Below is a small trained network, with its code and all its weights. Each question gives an input and a class and asks what happens when units are switched off, that is, made to give their printed mean instead of their output.

import numpy as np


def w(rows, s, z=0):
    codes = np.array(rows[::2]) - 128.0
    scale = np.full(codes.shape[1], s)
    scale[-1] = z or s
    return codes * scale


def norm(h):
    return h / np.sqrt((h * h).mean(-1, keepdims=True) + 1e-5)


def f(y):
    return y / 2 * (1 + np.tanh(0.7978845608 * (y + 0.044715 * y**3)))


def log_softmax(a):
    a = a - a.max(-1, keepdims=True)
    return a - np.log(np.exp(a).sum(-1, keepdims=True))


def net(x, mask):
    res = np.array(x, float).reshape(1, 7) / 4 @ E
    u = 0
    for l in range(2):
        y = f(norm(res) @ A[l][:, :-1].T + A[l][:, -1])
        res = res + np.where(mask[u : u + 12], y, B[l][:, -1]) @ B[l][:, :-1]
        u += 12
    return log_softmax(norm(res)[-1] @ U[:, :-1].T + U[:, -1])


A, B = {}, {}
E = w([
[127,131,124,125,121,128,130,131,129],'x0',
[224,163,201,145,64,191,99,100,127],'x1',
[165,110,122,116,142,61,66,195,207],'x2',
[115,131,136,123,130,114,112,115,121],'x3',
[100,137,148,121,127,121,102,113,130],'x4',
[137,127,120,128,123,131,139,136,130],'x5',
[100,3,89,95,86,188,109,112,122],'x6',
],0.011)
A[0] = w([
[207,107,115,79,130,54,49,147,250,208],'0.n0',
[138,137,132,145,116,100,102,125,144,93],'0.n1',
[134,73,126,166,51,77,81,180,163,3],'0.n2',
[131,108,175,97,112,59,105,90,97,165],'0.n3',
[186,41,101,89,126,101,28,164,219,24],'0.n4',
[222,95,182,130,1,169,74,117,86,67],'0.n5',
[166,35,132,101,29,185,77,94,127,35],'0.n6',
[98,150,135,115,148,95,189,159,102,187],'0.n7',
[217,172,183,146,79,162,74,87,168,117],'0.n8',
[86,123,163,84,161,125,152,94,110,103],'0.n9',
[214,161,216,144,114,107,141,131,97,95],'0.n10',
[112,2,130,57,87,157,124,133,138,173],'0.n11',
],0.0095,0.0047)
B[0] = w([
[142,71,129,101,119,136,160,189,180,250],'0.n0',
[134,74,131,155,69,112,150,123,148,134],'0.n1',
[114,161,136,134,130,149,143,148,82,152],'0.n2',
[165,129,120,128,116,186,182,169,122,145],'0.n3',
[127,197,121,118,195,183,96,190,90,202],'0.n4',
[141,116,244,145,157,122,115,91,133,206],'0.n5',
[125,66,207,157,171,174,171,144,92,192],'0.n6',
[122,151,187,144,196,164,132,125,100,169],'0.n7',
[142,119,6,138,112,182,145,133,159,212],'0.n8',
[139,133,128,140,122,156,155,154,110,138],'0.n9',
[90,158,58,81,64,155,99,148,127,190],'0.n10',
[122,122,96,143,72,76,68,111,85,214],'0.n11',
],0.012)
A[1] = w([
[120,187,130,83,188,125,213,151,183,183],'1.n0',
[123,133,148,158,68,184,171,14,137,86],'1.n1',
[154,109,107,80,186,123,140,238,244,75],'1.n2',
[16,98,143,102,82,111,177,240,82,140],'1.n3',
[112,106,138,115,89,69,31,160,133,141],'1.n4',
[104,103,128,152,108,186,171,122,207,46],'1.n5',
[69,97,133,156,189,104,142,119,161,77],'1.n6',
[144,167,96,123,77,156,132,9,126,4],'1.n7',
[105,50,101,177,61,103,142,65,65,94],'1.n8',
[149,99,47,105,128,144,116,149,85,174],'1.n9',
[148,195,140,142,159,212,126,177,37,143],'1.n10',
[64,126,116,149,104,142,110,1,57,83],'1.n11',
],0.01,0.0033)
B[1] = w([
[156,112,183,82,98,144,157,91,148,194],'1.n0',
[182,200,152,129,133,73,91,123,61,171],'1.n1',
[156,108,162,145,79,80,117,52,118,250],'1.n2',
[120,144,107,130,166,62,135,88,121,206],'1.n3',
[159,159,41,109,163,108,109,156,89,151],'1.n4',
[87,161,94,101,147,66,179,135,142,146],'1.n5',
[166,152,134,111,72,163,133,167,142,141],'1.n6',
[174,207,81,166,159,57,107,176,36,150],'1.n7',
[113,155,71,179,126,82,178,53,226,172],'1.n8',
[90,211,94,158,125,130,92,117,80,181],'1.n9',
[27,102,122,100,164,137,136,139,126,216],'1.n10',
[179,118,128,158,73,143,136,132,254,183],'1.n11',
],0.011,0.012)
U = w([
[16,142,190,55,191,148,212,109,124,133],'0',
[170,89,220,46,132,10,176,139,180,115],'1',
[133,234,93,124,112,183,128,152,56,252],'2',
[198,128,79,58,7,174,130,183,224,81],'3',
[53,92,60,202,123,71,152,59,181,141],'4',
[92,82,37,108,186,41,53,198,56,132],'5',
[166,91,225,221,107,177,126,44,96,46],'6',
[136,19,190,125,158,231,74,240,96,112],'7',
],0.016,0.0026)

Each question gives the input, the list of numbers given to net, and the class t.
The units are the neurons (one row each of A and B). Each row of codes is followed by its name. A weight is (code - 128) times the scale printed after its matrix; where a second scale follows, it is the last column's (A, B and U).
mask holds one flag per neuron, layer by layer. A switched-off neuron (its flag False) gives its mean, the last column of its row in B, instead of its output. The means were averaged over made-up inputs and are rounded, as every weight is.
A unit's drop is (log p(t) with every unit on - log p(t) with that unit switched off) / (log p(t) with every unit on - log p(t) with every unit switched off).
The circuit of an input: a set's keep is (log p(t) with only the set's units on - log p(t) with every unit switched off) / (log p(t) with every unit on - log p(t) with every unit switched off). Starting from the 12 units with the biggest drops (on a tie, the unit counted first), units are removed one at a time, each time the one whose removal leaves the highest keep (on an exact tie, the one counted first), for as long as the keep stays at least 0.8.
units of the circuit, in order: the units of the circuit, biggest drop first
unit that matters most: the unit with the biggest drop
top k neurons: the k neurons with the biggest drops, biggest first
top k neurons in layer l: the k neurons of layer l with the biggest drops, biggest first
drop of u: that unit's drop, to one decimal
input [8,2,0,3,-4,3,5], class 6: top 2 neurons : 0.n11, 0.n0
input [-2,0,-8,0,-3,8,-6], class 0: units of the circuit, in order : 1.n10
input [7,1,4,7,5,7,-6], class 3: top 3 neurons in layer 0 : 0.n5, 0.n6, 0.n10
input [7,0,-2,4,-8,0,0], class 0: top 3 neurons in layer 0 : 0.n11, 0.n8, 0.n0
input [1,-1,1,-8,-7,-2,-4], class 1: top 2 neurons in layer 0 : 0.n4, 0.n8
input [-6,8,0,-3,-6,2,-3], class 2: top 2 neurons in layer 1 : 1.n7, 1.n11
input [-3,-6,0,-2,-1,-8,-4], class 0: top 2 neurons in layer 0 : 0.n7, 0.n0
input [1,-1,0,-4,-7,-7,-1], class 0: top 2 neurons : 0.n0, 0.n7
input [5,5,1,6,-2,-7,8], class 7: top 3 neurons : 0.n6, 0.n4, 1.n2
input [4,-1,-8,-4,6,4,-2], class 0: top 3 neurons : 0.n11, 1.n10, 0.n8
input [-4,0,7,4,0,0,7], class 5: top 2 neurons : 0.n11, 1.n3
input [4,1,8,4,3,7,6], class 7: top 4 neurons : 0.n6, 0.n4, 0.n0, 0.n10
input [-1,3,6,-8,3,-1,-5], class 3: drop of 1.n10 : 0.0
input [3,-8,2,2,8,1,-2], class 1: drop of 0.n11 : 0.1
input [-7,-4,-2,-4,-8,3,-4], class 0: drop of 0.n0 : 0.2
input [7,-3,1,-8,-2,5,-6], class 1: unit that matters most : 0.n4
